Here are made-up nodes, facts about them, and rows of numbers that follow some of those facts. Name the node behind each unnamed row.

Some facts about the nodes:
batal {Λ=trulo, ρ=tadas}
batrazo {Λ=trulo, ρ=tretron}
bavol {Ω=gitrar, Λ=zises, ρ=drutol}
bedra {Ω=brukler, ρ=kolun}
bivas {Λ=trulo, ρ=ralol}
boskagrir {Λ=gebrir, ρ=fuba}
bradus {ρ=skeli}
bripafil {ρ=lanen}
briplodir {Λ=rubekan, ρ=zufa}
briskik {ρ=troplare}
brodusko {ρ=natobros}
brofleplon {Λ=novi, ρ=plarul}
brukler {Ω=plogrigam, ρ=kolun}
brunu {Ω=tretron, ρ=natobros}
brupledor {ρ=plagrum}
bruplil {Λ=zises, ρ=ruval}
buskan {Ω=skuplo, Λ=batrazo, ρ=brurel}
dabruskem {Ω=sosik, ρ=pliplir}
dadram {Ω=kiskis, ρ=gelun}
daflor {Ω=nodri, ρ=drivo}
destan {Ω=trudustok, ρ=tizaden}
dopli {Ω=ralol, ρ=skerin}
drapli {ρ=skapler}
draplom {Ω=fofak, ρ=gebrir}
dretrar {ρ=drivo}
drigrudru {Ω=druklesok, Λ=teru, ρ=riplus}
dripur {Ω=fuba, Λ=gitrar kotren, ρ=puste}
drobal {Ω=pliplir, ρ=skibil}
drubrok {Λ=zotu}
druklesok {Ω=lukem, ρ=riplus}
drumun {Ω=sepil, Λ=briplodir, ρ=gramedra}
drutol {Ω=stulus, ρ=riplus}
dutin {Λ=batrazo, ρ=dretrar}
fiplis {Ω=drigrudru, Λ=mizer, ρ=riplus}
flober {Λ=trulo vobek}
fofak {Λ=batrazo, ρ=gebrir}
fuba {ρ=puste}
gebrir {Ω=drutol, Λ=skapler, ρ=riplus}
gitrar {Ω=gufun, Λ=zises, ρ=drutol}
gramedra {Ω=dripur, Λ=briplodir, ρ=puste}
gredor {Ω=zesum, ρ=skerin}
grimi {ρ=studan}
grosik {Ω=zufa, ρ=flober}
groskedrik {Ω=zigo, ρ=tremavos}
gubrerus {ρ=skibil}
gufun {Λ=skapler, ρ=drutol}
kedostor {ρ=rugrer}
kibus {Ω=skobik, Λ=kolun, ρ=tadas}
kini {ρ=tozuk}
kiral {Ω=bruplil, Λ=tritrinor, ρ=ruval}
kiskis {Λ=loflor zises, ρ=gelun}
kizu {ρ=skerin}
klafe {Ω=noklen, ρ=plefas}
kluzo {Ω=zibra, ρ=gramedra}
kolun {Ω=drapli, ρ=skapler}
kostel {Λ=tigin skegis zises, ρ=sezis}
kotren {Ω=pubus, Λ=mibru, ρ=troplare}
kugrim {Ω=tolebru, ρ=brunu}
lagri {Ω=plefas, Λ=stulus, ρ=drubrok}
lanen {Λ=buskan, ρ=drubrok}
loflor {Ω=plekas, ρ=plefas}
lukem {Λ=noklen drigrudru, ρ=riplus}
mani {Ω=destan, Λ=ruval, ρ=tizaden}
mibom {Ω=dopli, Λ=drivo batrazo, ρ=skerin}
mibru {Ω=drobal, ρ=skibil}
mizer {Λ=ziskotu}
mone {Ω=brodusko, Λ=gramedra, ρ=natobros}
natobros {Λ=tigin zises skapler sezis}
nodri {Ω=dretrar, ρ=drivo}
noklen {Ω=loflor, ρ=plefas}
novi {Λ=zises batrazo rubekan, ρ=zigo}
nuflok {Ω=kluzo, Λ=drubrok, ρ=gramedra}
pifo {Ω=boskagrir, ρ=fuba}
pivor {Λ=gelun, ρ=mutrun}
plagrum {Ω=tritrinor, Λ=brukler, ρ=rumik}
plarul {Ω=plagrum, ρ=rumik}
plastustel {Λ=zises, ρ=pliplir}
pleba {ρ=groskedrik}
plefas {Ω=lanen, Λ=trulo, ρ=drubrok}
plekas {ρ=plefas}
pliplir {Ω=gubrerus, ρ=skibil}
plogrigam {ρ=kolun}
plugros {Ω=kotren, ρ=troplare}
pubus {Ω=zotu, ρ=troplare}
puste {Λ=vobek lanen}
ralol {Ω=kizu, Λ=drutol, ρ=skerin}
rubekan {Λ=trulo zises, ρ=tralo}
rugrer {Ω=dadram, Λ=loflor zises todru, ρ=gelun}
ruskepa {Ω=zastaskim, Λ=kizu, ρ=zufa}
ruval {Λ=plugros, ρ=brurel}
sepil {Ω=nuflok, ρ=gramedra}
sezis {Ω=tozuk, Λ=trulo, ρ=mizer}
skabrum {Λ=plefas, ρ=brunu}
skagesis {Ω=brupledor, ρ=plagrum}
skatrom {Ω=briplodir, Λ=zises buskan, ρ=zufa}
skegis {Ω=teru, Λ=gebrir rubekan, ρ=ruval}
skeli {Ω=rugrer, ρ=gelun}
skerin {Λ=plugros pubus}
skipon {ρ=mibru}
skitriten {ρ=gramedra}
skobik {Ω=batal, ρ=tadas}
skomaflon {Ω=tralo, ρ=drubrok}
skuplo {Ω=tradek, Λ=trulo, ρ=brurel}
sosik {Ω=plastustel, ρ=pliplir}
stafa {ρ=todru}
studan {Λ=todru}
stulus {Ω=fiplis, ρ=riplus}
tadas {ρ=dritral}
teru {Ω=troskas, Λ=trulo zises, ρ=ruval}
tigin {Ω=grimi, ρ=studan}
tizaden {Λ=zises, ρ=vimul}
todru {Λ=zises}
tolebru {Ω=skabrum, Λ=gitrar dopli, ρ=brunu}
tozuk {Ω=zokler, ρ=mizer}
tradek {Ω=ruval, Λ=kibus, ρ=brurel}
tralo {Ω=lagri, ρ=drubrok}
tretron {Ω=mone, Λ=novi, ρ=natobros}
tritrinor {ρ=rumik}
troplare {Ω=mibom, ρ=skerin}
troskas {Ω=kiral, Λ=skuplo bivas, ρ=ruval}
trudustok {Λ=zises todru, ρ=tizaden}
trulo {Ω=kini, Λ=zises, ρ=tozuk}
vobek {Ω=dutin, ρ=dretrar}
zastaskim {Ω=skatrom, Λ=zises, ρ=zufa}
zesum {Ω=troplare, Λ=brurel skuplo, ρ=skerin}
zibra {Ω=skitriten, Λ=zises, ρ=gramedra}
zigo {ρ=tremavos}
zises {ρ=flober}
ziskotu {Ω=vobek, Λ=brofleplon, ρ=dretrar}
zokler {ρ=mizer}
zotu {Ω=briskik, ρ=troplare}
zufa {Ω=zises, ρ=flober}
zugol {Λ=zises, ρ=lagri}

Some nodes and their rows:
[ 32 -24 -13 -17 -10  10 -31  16   2  33  10  10  20  35  -1 -25 -11  23
 -15   1 -30  23 -29 -14 -49  26  13  -9   9  41  13 -18  25  19] -> skabrum
[  8 -28   9 -10  13   5 -28  -3  -5   1   1  -8 -17  25  -1   8 -10 -17
   5  11 -26   8 -17  -4 -22  22  -7  -9 -12  -7  15   2  10  -4] -> tradek
[-26   8  -5 -15 -10  -3  37 -15  -3 -10 -22  -3 -30 -22   6   5  -1 -11
  -6   2  15 -24  26  20  23 -25  21  -4  -9  -1  -3  13 -19   4] -> tralo
[ -1  25 -27  -1   1  -5   9   8  18 -10  18  -2  28   8 -23   3   0  13
  22 -16 -17  27 -15  10  11 -20  -8  14   8  15 -15  -2  -8  -7] -> gitrar
[-26  33 -16  12  25 -18  42 -16   7 -14   4  -4  18 -22 -10  19   0 -26
  26  -8  15  13   9  22  27 -44 -35  13 -16 -28  -5  19 -23 -26] -> draplom
[ 23   3  10  -2 -11  14 -32  21  17  40  -5   1  28  34 -18 -19 -11   9
 -27 -13  10  18 -24 -19   3  31  -4   3 -15  55 -15 -12  18  15] -> zibra
[ 17 -33  -4 -10   0  11 -35   9   4  30   6  16   8  35   4  -9 -11  20
 -15  17 -32  25 -19 -19 -40  29   1 -14  21  30   6 -22  23  22] -> zokler
[-18 -11   3  -1   2   1  10  -7  -5   6   8 -12   3  -3  19  11  -9   3
  -9  14   1   4  18   6  11   5   4  -6   8 -16   0   5   2  -3] -> tozuk
[-26  24  -6 -11  -7  -6  41 -19   3 -17 -33  -2 -43 -24 -24   5  10 -27
  15  -8  17 -32  19  27  28 -40  12   0 -17  -6  -4  20 -26  -3] -> klafe
[-25  12 -17 -23 -16   0  25  -6   8 -17 -30   5 -31 -21 -29 -14   6 -12
   1 -11 -10 -11  13  11  20 -20  21  -6  -7  30   1   4 -25  11] -> noklen
[-25  34  28  12   0  -3  36  -4  -1  -8  -9 -29  28 -20   8  10  19 -27
 -13 -13  37 -27  25  22  27  -5 -23  24 -18   4 -20  23 -24 -29] -> gramedra
[ 25  22   0  12 -24   6 -24  16 -12 -14   5  16 -15 -18 -14 -20   2  12
  16 -14  19 -21 -28 -18   2  -7   9  13   3 -18  -4   0   7  15] -> bivas
[ 33 -34 -14 -34  -5   8 -38  26  -3  18  13 -21  12  38 -12 -13   3  11
   2  -9 -31  16 -37 -11 -46  34  22  -9 -11  32  16 -17  25   5] -> bruplil
[-16  -6   2   3   5   3  -9  -5   2  -7  -7   2   0  -4   0   5  -9 -10
   5   8 -14   9  -2  -1   6  -2 -11  -5  -4 -10   6   4  -5  -1] -> destan
[ 24  16  14   4   1  -2 -10  18  -3 -15  11  15   2 -11  -2 -30  22  11
 -15 -16  -1  -3   8 -10  13  -1   3   8  14   8  10 -10 -15  -6] -> batrazo
[-23  31  -8  12 -27   2 -25   5  -9 -15 -18  -8 -23 -23 -21  16  -3 -21
  37  18  25 -19 -30  -5  21 -23 -16   9  -6 -36 -19  23   0   6] -> kotren
[-29  23   4  10  20 -15  38 -16  -3 -18  -9 -18  -6 -21 -11  21   4 -29
  27   2  22 -23   3  29  25 -38 -24   7 -19 -26   6  20 -26 -23] -> ruskepa
[ 26  -9  -6  12  -6   1  29  -3  -1   3  16   7   6 -10  20  11  -5  17
  -3 -13  21 -14   5   3 -11   9  27   1 -16 -17  -6  -6   0   4] -> natobros
[ 14   3  18   8   9  -1  10  -3  -7 -12  16   6 -11 -13  17  -8  -3  12
 -17 -11   9 -10  21  -2   9   9  19   8   8 -13  -4  -1   1   0] -> mizer
[ 19   4   2   9  -2   0   9  -8  -2  -4  19  -2  -3 -12   7   6  -1  16
  -8 -16  17 -14  13  -2   7  21  26  15  -5 -11 -15   2   4   2] -> studan

Rows to name:
No name comes twice in this set of rows, the named rows included.
[-20  29 -23  13  -4  -8  41   4   4 -17   8  -9  26 -22  20  26   2 -19
  28 -11  30  24  21  27  27 -43 -10  -6 -15 -30 -17   8 -27 -29] -> gebrir
[ -8 -32 -18 -34 -17  15 -32   1  15  33 -26  24 -35  25 -21 -24 -13  22
 -22   5 -33  20 -11 -19 -45  25  22 -15  16  51   6 -25  17  30] -> plekas
[ 31 -33   5   6 -17  14 -28  31  12  42 -19  19  25  37  11  -7 -15  16
 -20  -2 -12  29 -30 -23 -36  29   0 -14 -13  49  -7 -29  18  19] -> boskagrir
[-13  11  29   6   7   8 -25   3  13  26 -19   9  22  20  -9  -7 -14 -17
 -23   2  14  17  -4 -22  20  28 -29  -7 -17  43 -10 -10   2  -1] -> kluzo
[-19 -10 -26 -32 -31  12 -23  15  14  -6 -24   8 -13  -2 -29 -23   0  12
  -6 -14 -23  14  -1  -5  -3  14  26  -5  13  47  -5 -19 -11  23] -> loflor
[ 11 -20  29   4  -2  17 -37  15  18  44 -16  21  24  36  -3 -20 -11  13
 -31   9 -21  28 -16 -24 -20  31 -29 -13  -6  49 -10 -25  26  19] -> skitriten
[ 24 -21 -20 -30 -28  13 -38  41   3  -2   3  -2  25  34 -14 -29  14  26
  -6 -12 -32  35  -8 -21 -18  28  16  -9  40  47  -3 -28   4   9] -> zises
[  7  10 -10 -11 -14   5   7   0   3 -16  -6  19 -29 -17 -25 -24  10  14
 -12 -19  -6 -16   1  -2   6   2  24   5  -6  37  -8 -14 -16  18] -> rubekan
[ -3  15  -7  -6  -4 -18  35  -4  -6  -5  13 -22  16 -15  16   5   9   0
  -3  -5  26 -19  16  25  20 -13  14  14 -10 -11   3  20  -2 -12] -> tretron
[ 15 -15 -14  -8  -6   3 -16  -1   2   5   7   0  12  21  -6  -2  -8   2
   2  -5 -17  15 -17  -3 -16  12   7  -3  -7  16  10   1  15   7] -> mone
[ -8  25   8 -11   9 -27  38   0 -12 -17  -8 -27   8 -21  -9 -11  47 -31
  18  -7  26 -31  11  31  25 -39 -19  17 -13 -28  19  21 -26 -33] -> buskan

Now the same nodes, written a new way:
Named rows:
[  1  -7   1  -2  -5   7   2  -4  -3  -4  -4 -13  12   1  -4   5   3  -4
   3  -3  -4  -2  -6   0  -4   5  -7] -> mone
[ 13   1  -1   3 -11   3   1   4   7   2   2  -7  14   0  -3   3  -5  -9
   7  -4   2   0  -1  -1 -10  -2  -6] -> natobros
[  9   5   8  -2  -4   5   2   1   4   1   3   2  14  -9  -4 -13  -2  -6
   3  -2  -5   1   0   2  -4   0  -3] -> pleba
[12  6  3 -3 -7  4  4  0  4  5  4  4 14 -5 -2 -4 -2 -9  4 -3 -6 -2  4  0
 -4 -2 -3] -> dritral
[  3   1  17   4  -8   6  -3  19  -9  -2  -2   3  11   2 -15   8  17   3
  10  -2  12   5   4   7   5   0  -5] -> mani
[  4  -4  11   4  -7   3   2   4 -10  -5  -1 -10  12   6 -10   1  18   0
   4  -3   5   3  -3   6   2   1  -9] -> dripur
[ 13   0   8   2 -10  -2   4   1   2   2   3  -6  17   1  -8   1   4 -11
   4  -5  -1   0  -4   0  -5  -3  -9] -> puste
[ -5 -10  26   4 -10   7   2  23  -5  -3  -3  -2  10  16  -6   2   7   3
   7   1  -4   4   2   0  -6   1   0] -> kotren
[ -5  -9  14  -1  -5   9   6   8  -3  -2  -1  -4   6  12   3 -10   1   0
   3   2 -17  -2   3  -2  -9   3   3] -> pubus
[ 14   3  10  -7  -9   1   1   8   5  -1   0  -5  20  -1  -4   0   3 -11
   8  -6  -2  -1  -2  -4  -6  -3  -8] -> drubrok
[  5  -9   6   3  -5  -1   6 -12 -10  -8   0 -21  13   8  -7  -5  19  -4
  -1  -3  -2   0 -10   4  -2   2 -12] -> nuflok
[ 5  3  0 -1 -5  8  3  3 -7  3  1  3  7  2 -3  8  9 -2  7  0  0 -3 10  4
  4 -1 -1] -> zufa
[ 12   1   5  -1 -11   3   3   3   8   5   1  -2  14  -4 -19   0   0  -9
   9   1   1  -3 -10  -1  -8  -3  -1] -> flober
[12  6  2 -2 -7  4  3  1  4  5  4  4 14 -5 -2 -4 -3 -9  5 -2 -6 -2  4  0
 -4 -2 -3] -> vimul
[ 11  -1   4   4  -7   4  -1   7   8  -2   2 -10  14  -6  -4  -6  -6  -7
   5  -4   2   3  -4   2 -10   1  -7] -> kostel
[  0  -3  -3  -4  -4   4   2  -3   1  -4  -5  -9  10   3  -6   6   2   0
   3  -5  -4  -3  -9   1  -7   5 -12] -> tradek
[11  8  0 -4 -6  4  3  1  6  6  4  5 12 -6 -4 -1 -3 -6  3 -5 -5 -2  3  2
 -6 -3 -6] -> brurel
[12  6  3 -2 -7  4  3  0  4  5  5  3 14 -4 -2 -4 -3 -9  4 -3 -6 -2  5  0
 -4 -2 -3] -> mutrun
[ -4 -14   1  -3  -5  -1   8  -1   1  -3  -3 -14   8  15   4   8  -9 -12
   4  -2 -18 -10  -7  -7  -8   2  -5] -> mibom
[  7   1  20   5  -5   6   2   9 -16  -1   4  -1   8  -2 -13  -4  29   3
   4  -1  10   6  10  14  10  -3  -4] -> pifo

Name these rows:
No name comes twice in this set of rows, the named rows included.
[  8  -7  -7 -19  -6   6   7 -11   1  -4  -5 -25  11   2 -12  -5  12 -12
  11   1  -9 -15 -18  -9 -10   0   0] -> plefas
[  0 -18  -6  -9  -3  14   4 -13   2  -2  -4 -29  12 -11  -1  13  -6  -8
  -1  -6 -11  -6 -10  -2  -8  11  -8] -> briplodir
[  2 -13 -23  -7   2  -1  15 -50  -4 -11   0 -37  10   8  13 -23   0 -13
 -10  -3 -30 -13 -18  -8 -15   8 -12] -> skitriten
[ -4 -16 -22  -9  -6   1  13 -30   5  -6  -6 -30  11  23  16   0 -18 -15
  -1  -2 -34 -16 -16 -18 -23   8  -6] -> ralol
[  8  -8  25   6  -8   7   2  12 -16  -1   3 -12  13  -3 -18   9  30   2
   3  -5  14   8   4  14   9  -1  -8] -> drumun
[  2  -7  -6   3  -2   3   1   0   0  -8  -3 -17   6   4   2  -2  -3  -4
   6  -2  -1  -2  -5   2  -6   4  -8] -> skatrom
[  6  -5  20  -1  -5  -2   4  13  10   2   1   0  10 -16 -28  -7  -4 -11
   7   1   1  -3 -21   5  -1   0  -2] -> batrazo
[ -8 -16 -27 -14   2   3  15 -44   7 -10  -5 -32   8  14  22 -21 -23 -14
  -7   0 -46 -19 -19 -19 -26  12  -5] -> kizu
[  3  -6  -9   3  -4   5   1  -2  -1  -8  -3 -20   7   7   3  -2  -2  -3
   6  -1   0  -2  -3   2  -8   3  -7] -> trudustok
[  2  -7   1  -4  -6   6   5  -5   0  -1  -4 -12   8  -1 -19  -3   9  -3
   8   4  -1  -6 -16   0  -5   3   0] -> batal

Now the same nodes, written a new way:
Some nodes and their rows:
[  2   1   4   1 -20   7  17   5 -14  -1  -5  -5  -1  17  -2  -4  25  11
   7  15  -1  14   4  -1  -6   5 -29 -15  -1  -4] -> bavol
[ -1   2   2   3 -15   7  16   1  -9   0  -5  -8  -1  18   4 -11  27   2
  12  13  -3  12  19  -5   3   3 -12 -14   1  -2] -> draplom
[  0   2  -5  -2   1   8   8  -2  -9  -2  -7  -1   1  -1   4   4   0   2
  -1   6   6   1 -12   1 -11   7  -8  -4   5   0] -> rugrer
[ -1   5  15   6  -2  -9 -12  -3   5   7   9  20  10 -11  -1  -7  -8  15
 -17 -29  -5   2  -1  -7   9  -9  -2  10   5   7] -> kluzo
[  6   4   5   3  -5   0  -1   8   4  -4  -5 -15  -4   1 -19   8  -6   2
  -2 -14  18   4 -10   9  -5  -3  -5  -8 -17   1] -> zugol
[  0  -5   1  -1   5  -8  -5  -3   5   1   7   9   2   1  -9   6  -7   7
 -11  -7  -9  -4  -8   5  12  -9  14  10   5  -1] -> brodusko
[  1  16   9  -4  -4   9  -6  -4 -12   8  -9   5   8  -7   6 -17   0   1
  13   0  11   3  17 -19 -21  13  -9 -11  13   1] -> gramedra
[ 11  -5   0  -1   0 -17 -22  -8  24   6  14  24   3  -3 -20  20   4  38
 -38 -15 -24  -3 -25  19  45 -20  24  25   2  15] -> lukem
[ -2   0  -4   0   0  11  12  -4 -12  -2  -9  -7   1   3  12  -6   5 -10
  10   9   9   2   6  -6 -10  10  -1  -9   6  -5] -> plarul
[ -7  -6   2   3 -12  -4 -17   1   8  -3  11  10 -10 -15   1  21  10  12
  -4 -10 -15 -17  -8  -4   3 -11  16   7  -5  -1] -> kiral
[ 5 -2  2  1 -1 -7 -2  2  3  0  6 -5 -6  2 -1 -4 -4 -6  8 -6  0  1  3  6
  2  3  1  1 -1  2] -> bradus
[ -2  -4   1   0  -1  -3   0   3  -2  -2   3   5   1   3  -8   7  -3   7
  -7   0  -3  -1 -16   4  -3  -3  -7   2   0  -3] -> trudustok
[ 4 -4  3  0 -2 -7 -3  4  3  2  5 -4 -5 -1 -2 -5 -4 -6  8 -7  0  0  3  6
  4  2  0  0 -3  1] -> stafa
[ -8   1  -3  -1  -6  -2  22   5  -9  -8  -7  -4  -4   9  -2  -5  -5   2
   9  12  10  -1  -1 -11 -18   7 -26  -3  -3  -9] -> trulo
[  1  -3  -1  -5   6   2 -21   7  17   4 -11   4   6  -3   1   4 -11  -3
 -13   5 -20  -4  -7   6  14 -22  -8  13  -3   5] -> zotu
[ -6  -5   3  -1   0  -4   8   6 -10  -4   5   1   1   9  -9   3  -9  -1
   2   5   3   2 -13   2 -14   2 -11  -3   4 -11] -> zastaskim
[11 -2 -4 -1  1 -2 -2 -3  2  3 -2 -5 -4 -5  7 -1 -2 -5  5 -5  5  0 -1  8
  4  9  5  1  2  5] -> dritral
[  9   4   0   1   2  -4  -4  -2   1   4   2   0   0 -10   7  -7  -3  -1
   1  -8   5   3   0   2   0  11  -2   2   1  10] -> puste
[ 9  0 -5 -1  1 -1 -4 -2  1  2 -1 -5 -3 -6  3  1 -2 -4  3  0  5  2 -5  8
 -1 10 -2  0  0  8] -> studan
[13 -2 -3 -2 -5 -1  0 -5  2  3 -3 -5 -5  0  6 -3 10  0  4 -1  2  6  2 10
  9  9  0 -3  1  8] -> riplus

Name these rows:
No name comes twice in this set of rows, the named rows included.
[ -7   2  -2  -3   3   7  -5   7   1   1  -6  -3   3   2   2  -4  -1  -9
   3  13  -7   0   8  -6  -3  -6 -13   0  -2  -1] -> zesum
[  4   0  -1   2  -4  -3  -6  -1   8   1   9   8   2   5  -9   5  12  16
 -15   2 -13   1  -6   5  20  -6   4   6   1   9] -> fiplis
[  7   2  -4   1  10   1  -9  -8  15   1  -3   6   6 -11 -10  18  -1  18
 -31 -10   2  -4 -15  10  17 -10  30   9  -7  11] -> lanen
[  1   6  -5   1   4   9  -1  -5   3  -3  -9  -5   4  -5  -4  10   2   5
 -11  -5  11  -1  -5   1   4  -2  16  -2  -4   5] -> lagri
[ -7   3 -12  -2  -5   3  11  -5   2  -9  -6   0 -10  -8  12   2   5   5
   4   9   6 -13   3 -17  -3   7  -3   6  -4   0] -> skuplo
[-5 -4 -2  0  7 -6  1  0  1 -2 10  5  1  5 -8  0 -6  1 -4  3 -4 -3 -5 -1
  4 -2  7  7  3 -2] -> skabrum
[ 7  3 -8  0  3  1 -4  2  1  2  5 -6 -3 -7  1 -3  2 -6  2  2  6 -1 -5  6
  1 13  0  3  1 13] -> mizer
[ -9   7   3   4  -3  11  11   5  -7  -5  -9 -14   3   7  -4  -5   5 -12
   8   2  13   3  15  -9 -10  -1   2 -15  -8  -8] -> skomaflon
[  4   0  -2   3   1  -2  -7   9   3   4  12  -4  -2  -2 -10  -6   0  -6
   3   4   0  -5   1   7  -2   8   0   0  -2   8] -> brofleplon
[ -7   8  16   7  -5  -1  -1   1  -7   5   4  11   9  -5   5 -18  -3   1
   1 -19   3   6  12 -14  -9   0 -13  -2   4   0] -> sepil
[ -2  -5   3  -1   2  -5   3   2  -5  -2   6   5   1   5 -12   7  -8   9
  -9   0  -3   0 -18   6  -6  -2  -8   3   3  -7] -> plastustel

